Here is a tiny trained network, its code and every weight. The questions are about switching its units off for an input and a class, where a switched-off unit gives its printed mean instead of its output.

import numpy as np


def w(rows, s, z=0):
    codes = np.array(rows[::2]) - 128.0
    scale = np.full(codes.shape[1], s)
    scale[-1] = z or s
    return codes * scale


def f(y):
    return y / 2 * (1 + np.tanh(0.7978845608 * (y + 0.044715 * y**3)))


def log_softmax(a):
    a = a - a.max(-1, keepdims=True)
    return a - np.log(np.exp(a).sum(-1, keepdims=True))


def net(x, mask):
    res = np.array(x, float).reshape(1, 8) / 4 @ E
    y = f(res @ A[0][:, :-1].T + A[0][:, -1])
    res = res + np.where(mask, y, B[0][:, -1]) @ B[0][:, :-1]
    return log_softmax(res[-1] @ U[:, :-1].T + U[:, -1])


A, B = {}, {}
E = w([
[200,78,12,187,165],'x0',
[47,35,108,190,86],'x1',
[86,201,31,141,150],'x2',
[136,84,87,70,220],'x3',
[40,172,117,176,200],'x4',
[86,39,199,59,209],'x5',
[175,133,253,209,220],'x6',
[148,99,123,56,38],'x7',
],0.0072)
A[0] = w([
[178,110,186,120,237,225],'neuron 1',
[99,160,168,156,49,198],'neuron 2',
[93,152,140,99,174,242],'neuron 3',
[89,183,162,97,160,249],'neuron 4',
[147,144,141,31,90,191],'neuron 5',
[121,90,136,48,164,88],'neuron 6',
[180,133,163,141,197,185],'neuron 7',
[90,164,159,105,151,221],'neuron 8',
[192,134,58,131,65,169],'neuron 9',
[53,169,133,153,173,15],'neuron 10',
[85,113,185,142,80,133],'neuron 11',
[159,137,163,123,210,165],'neuron 12',
[149,159,23,206,128,80],'neuron 13',
[142,116,105,238,157,241],'neuron 14',
[134,123,151,98,55,115],'neuron 15',
[151,138,122,39,137,134],'neuron 16',
[73,2,97,81,152,131],'neuron 17',
[126,207,119,69,158,253],'neuron 18',
[74,34,136,95,152,174],'neuron 19',
[81,12,87,103,152,170],'neuron 20',
[57,224,71,120,131,41],'neuron 21',
[69,215,61,150,147,168],'neuron 22',
],0.0098,0.005)
B[0] = w([
[178,46,181,159,214,254],'neuron 1',
[112,190,172,99,105,214],'neuron 2',
[67,78,110,135,132,204],'neuron 3',
[50,70,149,135,172,221],'neuron 4',
[142,57,136,36,61,219],'neuron 5',
[140,33,143,157,124,177],'neuron 6',
[213,106,184,136,190,207],'neuron 7',
[65,94,143,129,104,197],'neuron 8',
[211,168,115,35,118,229],'neuron 9',
[117,125,144,212,181,163],'neuron 10',
[92,194,210,187,49,177],'neuron 11',
[137,57,157,110,199,202],'neuron 12',
[157,249,40,117,208,232],'neuron 13',
[191,247,129,170,214,238],'neuron 14',
[133,129,164,75,68,178],'neuron 15',
[167,48,130,59,152,182],'neuron 16',
[155,55,30,227,35,220],'neuron 17',
[43,72,98,74,185,230],'neuron 18',
[137,82,107,234,55,208],'neuron 19',
[147,94,22,237,93,217],'neuron 20',
[2,113,77,72,141,201],'neuron 21',
[13,173,71,136,183,239],'neuron 22',
],0.0085,0.0088)
U = w([
[18,150,82,125,148,2],'0',
[192,125,87,7,52,84],'1',
[110,165,227,137,44,170],'2',
[178,149,178,177,190,112],'3',
[164,250,57,130,157,152],'4',
[149,62,121,97,161,7],'5',
[135,127,180,146,144,199],'6',
[154,110,49,230,50,175],'7',
],0.011,0.007)

Each question gives the input, the list of numbers given to net, and the class t.
The units are the neurons (one row each of A and B). Each row of codes is followed by its name. A weight is (code - 128) times the scale printed after its matrix; where a second scale follows, it is the last column's (A, B and U).
mask holds one flag per neuron, in row order. A switched-off neuron (its flag False) gives its mean, the last column of its row in B, instead of its output. The means were averaged over made-up inputs and are rounded, as every weight is.
A unit's drop is (log p(t) with every unit on - log p(t) with that unit switched off) / (log p(t) with every unit on - log p(t) with every unit switched off).
The circuit of an input: a set's keep is (log p(t) with only the set's units on - log p(t) with every unit switched off) / (log p(t) with every unit on - log p(t) with every unit switched off). Starting from the 12 units with the biggest drops (on a tie, the unit counted first), units are removed one at a time, each time the one whose removal leaves the highest keep (on an exact tie, the one counted first), for as long as the keep stays at least 0.8.
circuit, biggest first: the units of the circuit, biggest drop first
top k neurons: the k neurons with the biggest drops, biggest first
drop of u: that unit's drop, to one decimal
input [-5,-3,8,-8,1,4,5,8], class 2: circuit, biggest first => (neuron 11; neuron 2)
input [-1,-5,6,-2,1,2,-8,5], class 1: circuit, biggest first => (neuron 5)
input [-7,-6,-2,0,-6,-1,8,2], class 5: circuit, biggest first => (neuron 5; neuron 14; neuron 12)
input [-3,-4,-3,5,-1,-4,8,7], class 5: top 2 neurons => (neuron 14; neuron 5)
input [-4,-4,2,-7,-1,-7,-8,-1], class 1: top 4 neurons => (neuron 9; neuron 5; neuron 15; neuron 14)
input [-5,5,-7,-3,-3,-2,-8,2], class 2: top 3 neurons => (neuron 11; neuron 2; neuron 13)
input [4,-3,2,4,-5,-1,-7,-3], class 1: top 2 neurons => (neuron 14; neuron 9)
input [8,3,0,-4,-6,1,-5,-3], class 4: top 2 neurons => (neuron 13; neuron 9)
input [-5,0,2,4,2,-5,-4,6], class 1: top 2 neurons => (neuron 5; neuron 9)
input [-4,-6,2,-8,4,-5,5,-8], class 0: drop of neuron 18 => 0.1
input [-4,0,4,-6,-4,-2,2,-3], class 2: drop of neuron 13 => 0.2
input [6,1,6,-3,7,-6,-3,-7], class 4: drop of neuron 13 => 0.2
input [-6,5,-6,-5,-5,4,-8,-1], class 7: drop of neuron 20 => 1.3
input [7,-1,6,8,8,3,2,3], class 7: circuit, biggest first => (neuron 20)
